Each cloud of rows lies close to a flat space through zero, with a little noise off it. After each cloud: how many dimensions does that space have?

tenem (13 x 5):
[[ -3 -22  11 -16  11]
 [ -7  -2   5  -4 -26]
 [ -6   1 -19  -6 -20]
 [  4  33  23  22  38]
 [  2 -15  -2 -10  37]
 [-32  12  14 -27 -12]
 [ -6  35 -41  -1   1]
 [-10  21  26   6   9]
 [-20  16   7 -21  30]
 [ 17 -13 -11  10  28]
 [ 13  -9 -13   5  40]
 [  1  -5  -6  -7   7]
 [ -6   2   0  -8 -25]]
 | 4

fadu:
[[ -4  -3  -1  -3  -7]
 [ -3  -4   0  -2  -8]
 [ -3  -3  -2  -3 -10]
 [ 38  39  10  23  83]
 [ 14  15   4   8  30]
 [ 17  19   3   9  41]
 [-17 -16  -4 -10 -36]
 [  2   0   0  -1   3]
 [-14 -16  -4  -9 -34]
 [ -4  -5   0  -2 -11]
 [  6   7   1   3  15]
 [ 13  15   4   9  31]
 [  9   9   2   5  21]]
 | 1

[[ -1   4  16  12  19]
 [ -8   3 -16  -2 -16]
 [ 36 -11  13 -10   1]
 [ 12   2  -6   2 -13]
 [ -4 -16   8 -32   8]
 [ 20   6   2 -42  33]
 [-17  -5 -25 -47 -14]
 [ 21   7 -13 -46  20]
 [ 12 -10  12  -3   0]
 [-13  11 -16   5  -5]
 [  3  13 -26   5 -30]
 [ -2 -21  41  29  15]
 [ -3   9  -9  -1   2]]
 | 4

Bur (13 x 5):
[[ 26 -35  26   8 -23]
 [  6 -10  11   5  -6]
 [ 20 -30  28  11 -17]
 [-16  13   4   9   9]
 [ 18 -16  -1  -6 -12]
 [ 22  -9 -34 -31 -10]
 [ -6   5   2   3   4]
 [ 21 -27  18   4 -15]
 [ 19 -22   9  -2 -14]
 [ 14  -9 -13 -13  -9]
 [ 33 -43  31   8 -27]
 [-20  16   8  13  11]
 [  7 -17  28  16  -9]]
 | 2

[[ 31  28  -5 -16  15]
 [ -2  13  22   4   8]
 [  0 -12 -21   2 -14]
 [ 11   3 -15  -1  -4]
 [-48 -26  29  19  -6]
 [-20 -21 -11   8 -12]]
 | 2

[[ -7  39  -6 -18  -6]
 [ 12 -56   4  15  11]
 [  3 -14  -1  -5  -4]
 [  3  -8  -7  -3 -31]
 [  2  -5   8  -7  39]
 [-11  27   5  39 -13]
 [ 13 -41  -7 -14 -20]
 [ -1   9  -4 -29  -6]
 [  6 -12  -6 -12 -16]
 [  4 -10   1   3  -1]
 [ -3   3   4   0  19]
 [  1  -3  -1   1 -11]
 [-15  66  -6 -12 -14]]
 | 3

padu, 9 rows:
[[ 13  21  -3  15  -7]
 [  9  -1  18  17   3]
 [-14 -18  11   9 -16]
 [ 10  29 -36 -33  16]
 [ 10   0   2  -2   9]
 [ 11   5 -17 -31  38]
 [ -8 -19  10   5  -1]
 [-10   3  17  40 -41]
 [ -7   6 -18 -22   3]]
 | 3

[[ -7  20  14 -33   7]
 [ 11 -27 -13  46 -12]
 [-10  14 -26  51 -17]
 [ -5  -9  -9  -7  -5]
 [  1  -6   1  -8   2]
 [ 12 -35 -13  30 -13]
 [  1   4  12 -16   7]
 [ 15 -21  -2  32  -1]
 [  7 -15  24 -49  14]
 [ -3  13   7 -11   7]
 [ 16  -2  10  38   2]
 [  4  12  14   4   5]
 [  9   1   9  27  -2]]
 | 3

[[  4  -2  22   3   3]
 [  5  11   1 -17   1]
 [ -9 -53  -6  42 -20]
 [ -7 -16 -20  31 -17]
 [ 18  30  -5 -30 -11]
 [ -3 -18 -43   4 -28]
 [ 11  21  -7  -1 -14]
 [-12 -26 -32  25 -13]
 [  5  -2  -1  -7  -9]
 [ -1   9  21  -4  17]
 [  7  50  -2  -1   9]
 [  0  -4  15  -9   6]
 [  1   2  12  -4   4]]
 | 4

sal:
[[-43  46  20  20  34]
 [ 17 -18  -8  -7 -12]
 [  4  -3  -2   0  -3]
 [ -5  10   3   3   4]
 [-25  28  12   8  21]
 [-12  16   6   8  11]]
 | 1

[[ -2   8   0  -3   4]
 [ -4 -37  17  12 -17]
 [  6 -19   3  16 -23]
 [ -7   0  -7 -24   0]
 [ 15  11   7  37   1]
 [ -2 -29  -3 -12 -27]
 [ -5  14 -14 -31  10]
 [ -2 -14  14  26  -4]
 [ 20   0  -7  21 -24]
 [  1 -39   0   4 -33]
 [ 13  37  -3  16  15]
 [ 11  26   3  31  15]
 [-19 -21  -4 -41  -3]]
 | 3

[[  3  13 -16   3 -49]
 [ 11   0  10  -9  18]
 [-12 -14   9  10  43]
 [ -5   0   9 -25   8]
 [  0  10   3 -36 -21]
 [ -2  -5  19 -34  33]
 [-15  -4  -1   0   1]
 [ -3   0   2  -6   2]
 [  4   6 -11  10 -27]
 [ -4  17 -21  -7 -66]
 [ -9  -1  -4   5  -6]]
 | 3

[[-31 -20  13 -19  -9]
 [ -1  15  23   6 -16]
 [ 14   6 -10   7   7]
 [  2  -7 -13  -3   9]
 [-21 -12  11 -13  -9]
 [  1 -11 -19  -5  13]
 [-46 -40   3 -34  -3]
 [ -9 -10  -6  -9   2]
 [ -3   3   9   1  -5]
 [ -2  18  28   6 -19]
 [-22 -29 -10 -19   6]
 [-33 -26   8 -23  -6]
 [ 39  41  10  33  -7]]
 | 2

gevo, 7 rows:
[[  1  -4 -24  -5   0]
 [  6   5  32  12   4]
 [ 33  -1   5  23  11]
 [-27  -4 -27 -27 -10]
 [ 30   4  29  29  13]
 [ 34  -5  -6  23  13]
 [  9  -5 -23  -1   0]]
 | 2

mev, 10 rows:
[[-12  -8  -9  24   9]
 [-12  -7  -8  22  10]
 [ -3  -3  -1   4   2]
 [ -6  -2  -4   6   3]
 [-19 -13 -12  32  14]
 [-40 -29 -28  71  29]
 [  3   2   1  -6  -2]
 [-14 -10 -10  28  12]
 [ 11   8   9 -22  -9]
 [ 14   9  10 -23 -10]]
 | 1

[[-15  -7  17   4 -30]
 [ 42  26   3 -76 -35]
 [ -2  -1   6  -1 -14]
 [  0   3  -1   0   6]
 [ -7  -2  -1   9   7]
 [ -3   2   6  -8 -16]
 [ 16   7 -11 -15  19]
 [-14  -7  15   9 -23]
 [  6   2  -3  -4   7]
 [  9   2 -21  13  51]
 [  7   5   4 -21 -21]
 [ -1   0  17 -17 -39]
 [  8   2  -8   2  18]]
 | 2

[[ -1   4  -6  -9  47]
 [  1   0   0   1  -1]
 [ -2   5  -8 -12  59]
 [ -1   0  -1  -2   8]
 [  0   3  -6  -9  45]
 [  1  -4   7  11 -47]
 [  0  -2   2   3 -16]
 [ -2   3  -5  -9  36]
 [ -1   2  -5  -9  39]
 [  0  -3   3   5 -25]
 [  0  -2   5   5 -29]
 [ -1   3  -5  -8  38]
 [ -1   5  -7 -12  58]]
 | 1

nefos, 13 rows:
[[ 13   9  19  -1  16]
 [-22 -26 -34 -57 -18]
 [ -2 -34   5  -2  25]
 [ -7  -3   6  41  -7]
 [  6  12 -10   6   6]
 [  6  -3  -2 -11  17]
 [ -6 -36 -22 -22  22]
 [ -6 -15   3 -13  -3]
 [ -5  -6  -9 -32  -8]
 [ -3   0   2 -20  -8]
 [  4  23  18  13 -15]
 [ -9  -2 -35   8  -4]
 [ -9 -19 -17 -34   2]]
 | 4

siz, 13 rows:
[[-25 -50 -37  17  12]
 [  7  10   2   0   5]
 [-30  -2   1 -10  12]
 [  0  -5 -11  15   5]
 [ -2   1  18  -9 -19]
 [-18  10 -30 -31  45]
 [ 10 -10  -2 -20 -11]
 [ 11   2  15  23 -17]
 [ 45  11  -6   3   1]
 [-22  17   4   2  24]
 [-24   8  -4   2  18]
 [ 21  -5 -15  -8  -2]
 [ 30 -10   7  22 -18]]
 | 4

[[ 12  12 -26   3   1]
 [-14  14  17  -6   5]
 [  4  22 -15   4  13]
 [ 27 -17 -32  11  -9]
 [-22   0  33 -13  -1]
 [ 23  44 -58   8  27]
 [ -5  13   3  -4   4]
 [ 23 -42 -22  16 -24]
 [  8  13 -20   3   8]
 [  5  -7  -8   3  -3]
 [ 10  -8 -15   4  -3]
 [ 24  -3 -37  13  -2]
 [ -2 -13   6   1  -7]]
 | 2

[[-10  24 -11   7  17]
 [ -2  -5  15  -4   6]
 [ 16 -32 -23   1  38]
 [ 13  -9  -3   0  31]
 [ 16  10  23  -5  40]
 [ 13  13  11  -1   3]
 [ 12   7 -12   5 -25]
 [ 16  -7 -41  13 -12]
 [-24 -27   3  -9 -41]
 [ -5 -51   3 -13   2]
 [-10  12   1  -1   7]
 [  9  24  -1   8   3]]
 | 4

dobuk:
[[  7   2   5  17  15]
 [ 17   2   4  25  17]
 [ 22 -12  -2 -19 -33]
 [ 22 -16  -4 -26 -42]
 [ -5   9   4  31  36]
 [ -6   2  -1   0   4]
 [-26  13   1  13  28]
 [-18   3  -4 -10  -1]
 [ 14  -8   1  -7 -14]
 [ 42 -12   2   9 -13]
 [ 29  -3   7  25  13]
 [ 53 -16   4   8 -20]
 [-30   7  -2 -14   2]]
 | 2

Muri, 13 rows:
[[ 46   8  38   4  12]
 [  9   1   4  -4   4]
 [ 11   1   0  -6   8]
 [ 12  -2  16  24  -8]
 [ 58   5  51  11   9]
 [-41  -8 -28   3 -16]
 [ -7  -3 -13 -16   7]
 [ 12   3  13  19  -9]
 [-38  -2 -31  -3  -9]
 [  8   3   2 -13  11]
 [ -2   1  -3  -3   1]
 [-12   1 -17 -18   6]
 [-31  -3 -26  -8  -6]]
 | 2

[[ -3  43  19 -31  20]
 [  9 -31 -10  20 -22]
 [  9  29  23 -26   8]
 [ -6 -18 -12  16  -4]
 [-16  25   0 -14  26]
 [ 21  -2  17  -4 -18]
 [-10 -20 -20  17   0]
 [-21 -21 -31  25   6]
 [ -5  10   5  -6   6]
 [ 15   6  14  -8  -4]]
 | 2

Tuv:
[[  0   1  -1  -1  -1]
 [-20  13  10 -30 -37]
 [ 10  -8  -6  14  22]
 [ -9   7   2 -11 -17]
 [ 11  -8  -3  15  20]
 [  6  -6  -3  11  14]
 [ -2   0   0  -3  -3]
 [-30  26  14 -47 -64]
 [ -1  -1   0  -1   0]
 [ -6   5   2 -10 -12]
 [ -8   8   5 -13 -21]
 [-28  21  11 -40 -57]
 [  2   0   0   0   4]]
 | 1

[[ -1 -19   4  -6  -3]
 [ 10  19  -8 -28 -12]
 [ -1  -7  -9  44  10]
 [ 13 -42  -2 -13 -16]
 [  4 -22   4 -16  -9]
 [  0  -5   7 -19  -5]
 [ 13 -20 -13  15  -8]
 [  4 -37   9 -29 -15]
 [  4  25  -5 -14  -3]
 [ 11 -32  -5  -4 -14]
 [ -3 -22   6  15   3]
 [  8 -35   2 -14 -12]
 [ 21  56 -28 -19 -14]]
 | 3

sefez (9 x 5):
[[-36   0   2  10 -44]
 [-16   2  -1  10 -20]
 [-12  -2   3   2 -13]
 [ 16  -1   1  -5  19]
 [-37  -1   2  14 -47]
 [-17   0   2   8 -18]
 [-14   1   0   3 -13]
 [ -4   2   0   4 -10]
 [-43   0  -1  14 -49]]
 | 1

valaz:
[[-18  21 -41  23   6]
 [  2 -15  17   1 -18]
 [-13  14 -29  -7  -2]
 [  9 -27  36 -11 -25]
 [ -4 -28  15 -28 -26]
 [-10 -14  -2   3  11]
 [-25 -31 -10 -28 -27]
 [ -4   9 -12  14   7]
 [ 15 -24  41  -3 -14]
 [ -6 -11  -1  22  35]
 [ -7 -22   5 -17  -1]
 [  1  13  -9  -8  -4]
 [-11  -3 -14 -15   1]]
 | 4

vori, 13 rows:
[[ 44   2 -13   0   2]
 [  1   8  12  17  -4]
 [-10  -9   3  30   2]
 [-11  23  21  -2 -10]
 [ -4   1  40  24  -2]
 [ 33  14 -36  -3  -5]
 [ 40   5 -19   5  -2]
 [ -7 -16  17  14   7]
 [ 34   6 -22 -10  -1]
 [ 39 -14 -13   7   6]
 [ 11  -4   9   7   3]
 [ 26 -16 -18 -23  10]
 [-43   0 -17 -18   1]]
 | 4

[[ -4   2  -4   0   6]
 [-70  -4  35  44 -12]
 [ 18  -2   2  -6 -10]
 [ 19  11  -5  10  12]
 [-28   1   2  10   8]
 [ 17 -20   3 -31 -30]
 [-26 -10 -12 -19   5]
 [ 14   4   0   8   3]
 [  4   0  26  21 -22]
 [ 10  11 -12   3  19]
 [-20  -2   5   7  -1]]
 | 3

[[ 10 -13  -2   1   0]
 [ 27 -32  -8   6  -1]
 [-22  22   6  -7  -1]
 [ 11 -12  -2   2  -2]
 [ 41 -48 -11   6  -1]
 [ -8   9   0   0   3]
 [ 10 -11  -6  -1  -3]
 [-49  55  14  -7   2]
 [-18  14   2  -1   0]
 [ 45 -51 -14   7  -3]
 [ 17 -20  -9   1  -2]
 [ 17 -22  -7   4  -2]
 [  5  -7  -2   2  -2]]
 | 1

donas, 13 rows:
[[  3  11   9  -2  -3]
 [ -9 -35 -38  17   8]
 [-18   2   6   2  11]
 [  5 -12 -16   1  -2]
 [-18  39  46 -11  10]
 [ -5  -1  -2   1   3]
 [-20  25  32  -4  11]
 [  5  47  46 -19 -10]
 [-10   3   4   0   6]
 [-15 -34 -36  21  15]
 [  2  18  19  -6  -3]
 [-10 -12 -14   8   8]
 [-11   9  13   1   7]]
 | 2
